Below is a small trained network, with its code and all its weights. Each question gives an input and a class and asks what happens when units are switched off, that is, made to give their printed mean instead of their output.

import numpy as np


def w(rows, s, z=0):
    codes = np.array(rows[::2]) - 128.0
    scale = np.full(codes.shape[1], s)
    scale[-1] = z or s
    return codes * scale


def norm(h):
    return h / np.sqrt((h * h).mean(-1, keepdims=True) + 1e-5)


def f(y):
    return y / 2 * (1 + np.tanh(0.7978845608 * (y + 0.044715 * y**3)))


def log_softmax(a):
    a = a - a.max(-1, keepdims=True)
    return a - np.log(np.exp(a).sum(-1, keepdims=True))


def net(x, mask):
    res = np.array(x, float).reshape(1, 8) / 4 @ E
    u = 0
    for l in range(2):
        y = f(norm(res) @ A[l][:, :-1].T + A[l][:, -1])
        res = res + np.where(mask[u : u + 16], y, B[l][:, -1]) @ B[l][:, :-1]
        u += 16
    return log_softmax(norm(res)[-1] @ U[:, :-1].T + U[:, -1])


A, B = {}, {}
E = w([
[115,75,149,192,88,182,36],'x0',
[121,128,37,75,129,173,59],'x1',
[157,210,136,130,173,62,45],'x2',
[96,169,197,152,195,63,99],'x3',
[117,191,153,53,28,155,115],'x4',
[249,136,160,147,118,109,86],'x5',
[140,107,133,36,168,135,169],'x6',
[122,131,67,82,45,3,78],'x7',
],0.0054)
A[0] = w([
[174,235,136,79,165,36,49,138],'0.n0',
[113,170,76,121,139,88,54,14],'0.n1',
[240,127,138,139,136,154,81,98],'0.n2',
[141,195,198,40,14,67,166,126],'0.n3',
[254,176,238,133,102,199,145,117],'0.n4',
[59,124,37,202,170,52,202,138],'0.n5',
[58,69,139,184,56,77,48,130],'0.n6',
[90,147,172,196,112,49,142,73],'0.n7',
[125,127,122,149,176,90,76,106],'0.n8',
[184,105,70,76,34,193,110,79],'0.n9',
[140,68,89,207,101,186,220,2],'0.n10',
[202,123,146,232,180,110,186,60],'0.n11',
[54,179,166,162,156,176,88,112],'0.n12',
[129,193,137,124,179,120,207,64],'0.n13',
[118,202,166,53,79,135,109,45],'0.n14',
[25,172,152,181,99,153,77,69],'0.n15',
],0.008,0.0044)
B[0] = w([
[222,116,140,65,160,111,118,253],'0.n0',
[155,92,182,143,100,115,167,144],'0.n1',
[145,122,130,81,131,130,161,178],'0.n2',
[95,179,95,201,161,119,209,229],'0.n3',
[177,81,126,255,116,165,174,227],'0.n4',
[89,130,147,125,95,76,145,211],'0.n5',
[148,30,121,109,123,181,51,216],'0.n6',
[85,118,120,103,156,132,123,171],'0.n7',
[165,163,173,65,143,142,138,156],'0.n8',
[62,87,133,127,219,89,170,207],'0.n9',
[175,134,137,71,124,84,95,167],'0.n10',
[73,93,137,90,57,104,174,191],'0.n11',
[105,210,110,174,151,118,124,175],'0.n12',
[107,82,150,178,143,119,88,160],'0.n13',
[89,138,45,146,79,88,113,154],'0.n14',
[145,214,120,115,178,114,60,166],'0.n15',
],0.0088,0.0049)
A[1] = w([
[61,117,17,72,92,152,102,37],'1.n0',
[173,120,162,203,173,162,200,235],'1.n1',
[198,194,75,106,104,94,190,60],'1.n2',
[113,89,82,170,83,101,74,133],'1.n3',
[201,170,147,168,169,53,121,134],'1.n4',
[238,54,132,139,113,153,102,75],'1.n5',
[154,60,126,182,136,46,84,81],'1.n6',
[108,181,88,207,86,186,81,7],'1.n7',
[141,220,121,170,121,85,140,44],'1.n8',
[73,114,83,145,62,112,136,97],'1.n9',
[117,119,59,115,77,38,164,70],'1.n10',
[174,107,138,187,65,124,68,76],'1.n11',
[147,118,170,121,94,89,186,149],'1.n12',
[118,158,189,12,110,164,109,179],'1.n13',
[200,100,151,181,132,161,110,40],'1.n14',
[206,79,148,165,74,159,85,3],'1.n15',
],0.011,0.0026)
B[1] = w([
[28,105,102,62,104,123,190,171],'1.n0',
[98,178,178,140,56,101,131,255],'1.n1',
[160,190,60,201,85,100,62,181],'1.n2',
[103,201,148,65,122,142,119,159],'1.n3',
[188,49,44,39,127,106,87,205],'1.n4',
[138,54,245,75,54,171,160,220],'1.n5',
[104,154,125,59,90,132,143,189],'1.n6',
[140,176,143,118,218,221,2,160],'1.n7',
[194,97,80,179,115,186,181,163],'1.n8',
[73,146,153,109,178,111,64,155],'1.n9',
[82,102,89,149,42,153,118,196],'1.n10',
[170,115,151,82,159,211,162,165],'1.n11',
[107,214,99,179,148,165,108,184],'1.n12',
[115,48,84,174,167,59,94,145],'1.n13',
[144,150,126,83,68,194,100,182],'1.n14',
[174,158,190,24,78,134,160,180],'1.n15',
],0.008,0.0076)
U = w([
[135,31,81,136,196,159,177,2],'0',
[189,101,225,60,65,172,137,158],'1',
[215,180,32,217,88,55,148,140],'2',
[120,205,145,161,212,219,30,109],'3',
[207,92,126,83,231,35,63,150],'4',
[15,104,72,87,114,73,138,153],'5',
[62,165,200,252,144,129,196,150],'6',
],0.016,0.0078)

Each question gives the input, the list of numbers given to net, and the class t.
The units are the neurons (one row each of A and B). Each row of codes is followed by its name. A weight is (code - 128) times the scale printed after its matrix; where a second scale follows, it is the last column's (A, B and U).
mask holds one flag per neuron, layer by layer. A switched-off neuron (its flag False) gives its mean, the last column of its row in B, instead of its output. The means were averaged over made-up inputs and are rounded, as every weight is.
A unit's drop is (log p(t) with every unit on - log p(t) with that unit switched off) / (log p(t) with every unit on - log p(t) with every unit switched off).
The circuit of an input: a set's keep is (log p(t) with only the set's units on - log p(t) with every unit switched off) / (log p(t) with every unit on - log p(t) with every unit switched off). Starting from the 12 units with the biggest drops (on a tie, the unit counted first), units are removed one at a time, each time the one whose removal leaves the highest keep (on an exact tie, the one counted first), for as long as the keep stays at least 0.8.
units of the circuit, in order: the units of the circuit, biggest drop first
unit that matters most: the unit with the biggest drop
k most important neurons: the k neurons with the biggest drops, biggest first
top k neurons in layer l: the k neurons of layer l with the biggest drops, biggest first
input [-4,-7,-3,-6,3,1,7,0], class 2: top 2 neurons in layer 0	(0.n3, 0.n6)
input [6,7,-8,-6,-4,-7,-4,-4], class 5: units of the circuit, in order	(1.n0, 0.n4)
input [0,3,-4,-3,7,8,-5,7], class 5: top 3 neurons in layer 0	(0.n9, 0.n3, 0.n6)
input [2,6,6,-2,-5,0,3,-2], class 4: 3 most important neurons	(0.n4, 0.n6, 1.n13)
input [-7,5,-3,6,-7,7,-4,-1], class 2: units of the circuit, in order	(0.n6)
input [4,3,-6,2,-4,-2,0,-5], class 3: 3 most important neurons	(0.n0, 0.n12, 0.n9)
input [-5,1,2,0,8,-6,3,5], class 2: units of the circuit, in order	(0.n3, 1.n2)
input [3,8,8,-6,6,8,1,5], class 4: units of the circuit, in order	(0.n0, 0.n9)
input [-6,-3,-7,3,7,-5,6,2], class 6: units of the circuit, in order	(0.n3, 1.n4)
input [-3,0,-1,-8,8,2,-5,6], class 5: top 2 neurons in layer 1	(1.n0, 1.n9)
input [-7,3,5,-1,-4,-5,6,8], class 2: units of the circuit, in order	(1.n2, 0.n9)
input [-7,2,6,-6,-1,-2,-3,-3], class 2: 2 most important neurons	(0.n6, 0.n4)
input [5,3,-4,8,-6,3,2,-7], class 6: top 4 neurons in layer 0	(0.n0, 0.n6, 0.n11, 0.n12)
input [1,-7,8,-2,3,-1,-2,-4], class 2: top 2 neurons in layer 0	(0.n6, 0.n12)
input [-8,-8,6,0,7,-4,2,-6], class 6: top 4 neurons in layer 0	(0.n13, 0.n3, 0.n10, 0.n15)
input [0,0,-4,2,4,2,-8,-8], class 3: units of the circuit, in order	(1.n7, 0.n12)
input [3,1,-2,-1,-8,-5,-3,-5], class 5: unit that matters most	0.n4
input [7,-8,-1,0,0,-7,-4,5], class 3: units of the circuit, in order	(0.n15, 1.n7)
input [-7,-2,-6,-7,-4,7,-8,7], class 5: top 4 neurons in layer 0	(0.n0, 0.n9, 0.n4, 0.n8)
input [-1,-1,5,-2,4,4,0,3], class 2: units of the circuit, in order	(0.n3)
input [-5,6,4,-5,0,-4,-8,-3], class 3: top 2 neurons in layer 0	(0.n0, 0.n11)
input [-7,3,2,-3,7,0,7,1], class 2: 2 most important neurons	(0.n3, 1.n2)
input [7,1,6,-1,7,-5,8,-1], class 5: 2 most important neurons	(1.n0, 0.n4)
